Below are the code and all the weights of a small trained network. Each question names an input and a target symbol and asks about switching units off, where a switched-off unit gives its printed mean instead of its output.

import numpy as np


def w(rows, s, z=0):
    codes = np.array(rows[::2]) - 128.0
    scale = np.full(codes.shape[1], s)
    scale[-1] = z or s
    return codes * scale


def softmax(a):
    e = np.exp(a - a.max(-1, keepdims=True))
    return e / e.sum(-1, keepdims=True)


def log_softmax(a):
    a = a - a.max(-1, keepdims=True)
    return a - np.log(np.exp(a).sum(-1, keepdims=True))


def net(x, mask):
    ids = ['γεζηθπ'.index(c) for c in x.split()]
    T = len(ids)
    res = E[ids] + P[:T]
    u = 0
    for l in range(3):
        r = res
        for j in range(2):
            rows = slice(4 * j, 4 * j + 4)
            q, k, v = (r @ M[l][rows].T for M in (Q, K, V))
            z = softmax(np.where(np.tri(T) > 0, q @ k.T / 4**0.5, -1e9)) @ v
            o = O[l][rows]
            res = res + np.where(mask[u + j], z, o[:, -1]) @ o[:, :-1]
        u += 2
    return log_softmax(res[-1] @ U[:, :-1].T + U[:, -1])


Q, K, V, O = {}, {}, {}, {}
E = w([
[78,113,179],'γ',
[87,4,182],'ε',
[100,184,99],'ζ',
[73,63,129],'η',
[99,181,102],'θ',
[118,164,67],'π',
],0.017)
P = w([
[85,138,116],'0',
[135,61,2],'1',
[120,165,112],'2',
[55,145,129],'3',
[156,87,148],'4',
[129,167,118],'5',
[37,154,120],'6',
[150,81,170],'7',
],0.02)
Q[0] = w([
[63,121,92],'0.h0',
[203,110,145],'0.h0',
[128,128,127],'0.h0',
[140,112,95],'0.h0',
[121,116,58],'0.h1',
[4,135,130],'0.h1',
[161,126,57],'0.h1',
[133,138,146],'0.h1',
],0.017)
K[0] = w([
[104,200,203],'0.h0',
[123,75,44],'0.h0',
[129,130,128],'0.h0',
[104,151,102],'0.h0',
[42,121,115],'0.h1',
[61,246,203],'0.h1',
[41,150,24],'0.h1',
[173,123,141],'0.h1',
],0.012)
V[0] = w([
[123,107,2],'0.h0',
[131,102,155],'0.h0',
[127,126,106],'0.h0',
[144,104,101],'0.h0',
[126,120,92],'0.h1',
[94,148,128],'0.h1',
[118,92,104],'0.h1',
[74,108,195],'0.h1',
],0.011)
O[0] = w([
[130,106,1,191],'0.h0',
[110,149,133,115],'0.h0',
[146,112,101,139],'0.h0',
[66,86,93,101],'0.h0',
[102,109,192,144],'0.h1',
[163,149,145,212],'0.h1',
[112,98,144,167],'0.h1',
[140,164,56,253],'0.h1',
],0.0063,0.0055)
Q[1] = w([
[63,75,142],'1.h0',
[115,112,185],'1.h0',
[160,67,77],'1.h0',
[94,101,116],'1.h0',
[162,3,184],'1.h1',
[94,121,68],'1.h1',
[93,155,103],'1.h1',
[169,43,135],'1.h1',
],0.015)
K[1] = w([
[161,133,2],'1.h0',
[246,59,193],'1.h0',
[64,132,90],'1.h0',
[113,134,10],'1.h0',
[95,30,36],'1.h1',
[48,129,220],'1.h1',
[48,186,167],'1.h1',
[133,66,79],'1.h1',
],0.011)
V[1] = w([
[196,144,138],'1.h0',
[128,158,111],'1.h0',
[2,150,126],'1.h0',
[83,184,130],'1.h0',
[136,164,52],'1.h1',
[101,121,134],'1.h1',
[154,97,77],'1.h1',
[79,112,90],'1.h1',
],0.012)
O[1] = w([
[46,122,102,8],'1.h0',
[131,121,111,129],'1.h0',
[254,185,194,248],'1.h0',
[187,152,166,104],'1.h0',
[205,176,144,191],'1.h1',
[149,113,120,164],'1.h1',
[154,157,185,167],'1.h1',
[228,54,196,255],'1.h1',
],0.0071,0.0087)
Q[2] = w([
[193,11,76],'2.h0',
[184,83,33],'2.h0',
[130,192,120],'2.h0',
[206,81,72],'2.h0',
[183,203,108],'2.h1',
[155,218,82],'2.h1',
[175,147,197],'2.h1',
[173,147,88],'2.h1',
],0.013)
K[2] = w([
[113,29,130],'2.h0',
[111,21,118],'2.h0',
[105,163,126],'2.h0',
[125,57,69],'2.h0',
[197,177,173],'2.h1',
[253,141,175],'2.h1',
[125,166,129],'2.h1',
[168,186,172],'2.h1',
],0.015)
V[2] = w([
[242,109,138],'2.h0',
[32,121,65],'2.h0',
[162,201,170],'2.h0',
[142,203,68],'2.h0',
[99,191,91],'2.h1',
[148,118,254],'2.h1',
[172,171,228],'2.h1',
[193,146,187],'2.h1',
],0.0071)
O[2] = w([
[128,118,113,254],'2.h0',
[161,119,155,31],'2.h0',
[111,215,157,136],'2.h0',
[128,178,167,116],'2.h0',
[146,133,116,102],'2.h1',
[84,3,126,176],'2.h1',
[95,106,96,196],'2.h1',
[45,103,87,199],'2.h1',
],0.0074,0.014)
U = w([
[15,133,216,232],'γ',
[175,69,223,1],'ε',
[184,180,94,78],'ζ',
[100,51,28,160],'η',
[178,174,103,91],'θ',
[254,134,20,105],'π',
],0.0097,0.0052)

Each question gives the input, a string of symbols that net reads in full, and the target symbol t.
The units are the heads (4 rows each of Q, K, V and O). Each row of codes is followed by its name. A weight is (code - 128) times the scale printed after its matrix; where a second scale follows, it is the last column's (O and U).
mask holds one flag per head, layer by layer. A switched-off head (its flag False) gives its mean, the last column of its rows in O, instead of its output. The means were averaged over made-up inputs and are rounded, as every weight is.
A unit's drop is (log p(t) with every unit on - log p(t) with that unit switched off) / (log p(t) with every unit on - log p(t) with every unit switched off).
The circuit of an input: a set's keep is (log p(t) with only the set's units on - log p(t) with every unit switched off) / (log p(t) with every unit on - log p(t) with every unit switched off). Starting from all 6 units, units are removed one at a time, each time the one whose removal leaves the highest keep (on an exact tie, the one counted first), for as long as the keep stays at least 0.8.
units of the circuit, in order: the units of the circuit, biggest drop first
most important unit: the unit with the biggest drop
heads that matter: for each layer, one digit per head in row order, 1 if its drop is at least 0.15 and else 0, layers parted by /
drop of u: that unit's drop, to one decimal
input η ζ η η η γ η θ, target η: units of the circuit, in order => [2.h1]
input ζ ζ γ π γ η, target γ: heads that matter => 10 / 01 / 10
input π η ζ γ ε, target η: heads that matter => 11 / 01 / 10
input η η ε π η η ζ, target ζ: heads that matter => 10 / 11 / 10
input η η η γ π η γ ζ, target η: heads that matter => 00 / 01 / 01
input θ η η η π, target η: units of the circuit, in order => [0.h1; 1.h0; 2.h1]
input ε η ζ ε γ, target η: units of the circuit, in order => [0.h0; 0.h1; 2.h1]
input ζ γ γ, target γ: heads that matter => 10 / 10 / 10
input θ θ η γ η, target π: units of the circuit, in order => [1.h1; 2.h1; 0.h0]
input γ π π π ε η ζ π, target ε: heads that matter => 01 / 11 / 00
input η π η η γ, target η: heads that matter => 11 / 10 / 01
input η η π η η η π, target π: units of the circuit, in order => [1.h0; 0.h0]
input η η γ ζ, target γ: heads that matter => 10 / 10 / 11
input π η η η η η η θ, target η: heads that matter => 01 / 00 / 11
input π η η ε, target ε: most important unit => 0.h0
input ε η γ θ θ ε θ ζ, target η: heads that matter => 00 / 00 / 11
input θ θ η ε η γ, target γ: heads that matter => 10 / 00 / 10
input η ζ η γ π, target η: heads that matter => 00 / 10 / 01
input γ γ γ π, target γ: drop of 0.h1 => 0.0
input π ζ η θ γ η θ ε, target η: most important unit => 0.h0
input η η γ η ζ θ θ γ, target π: drop of 1.h1 => 0.5
input γ ε γ π, target γ: drop of 0.h0 => 0.6
input η η η η π γ π γ, target π: drop of 2.h1 => 0.1
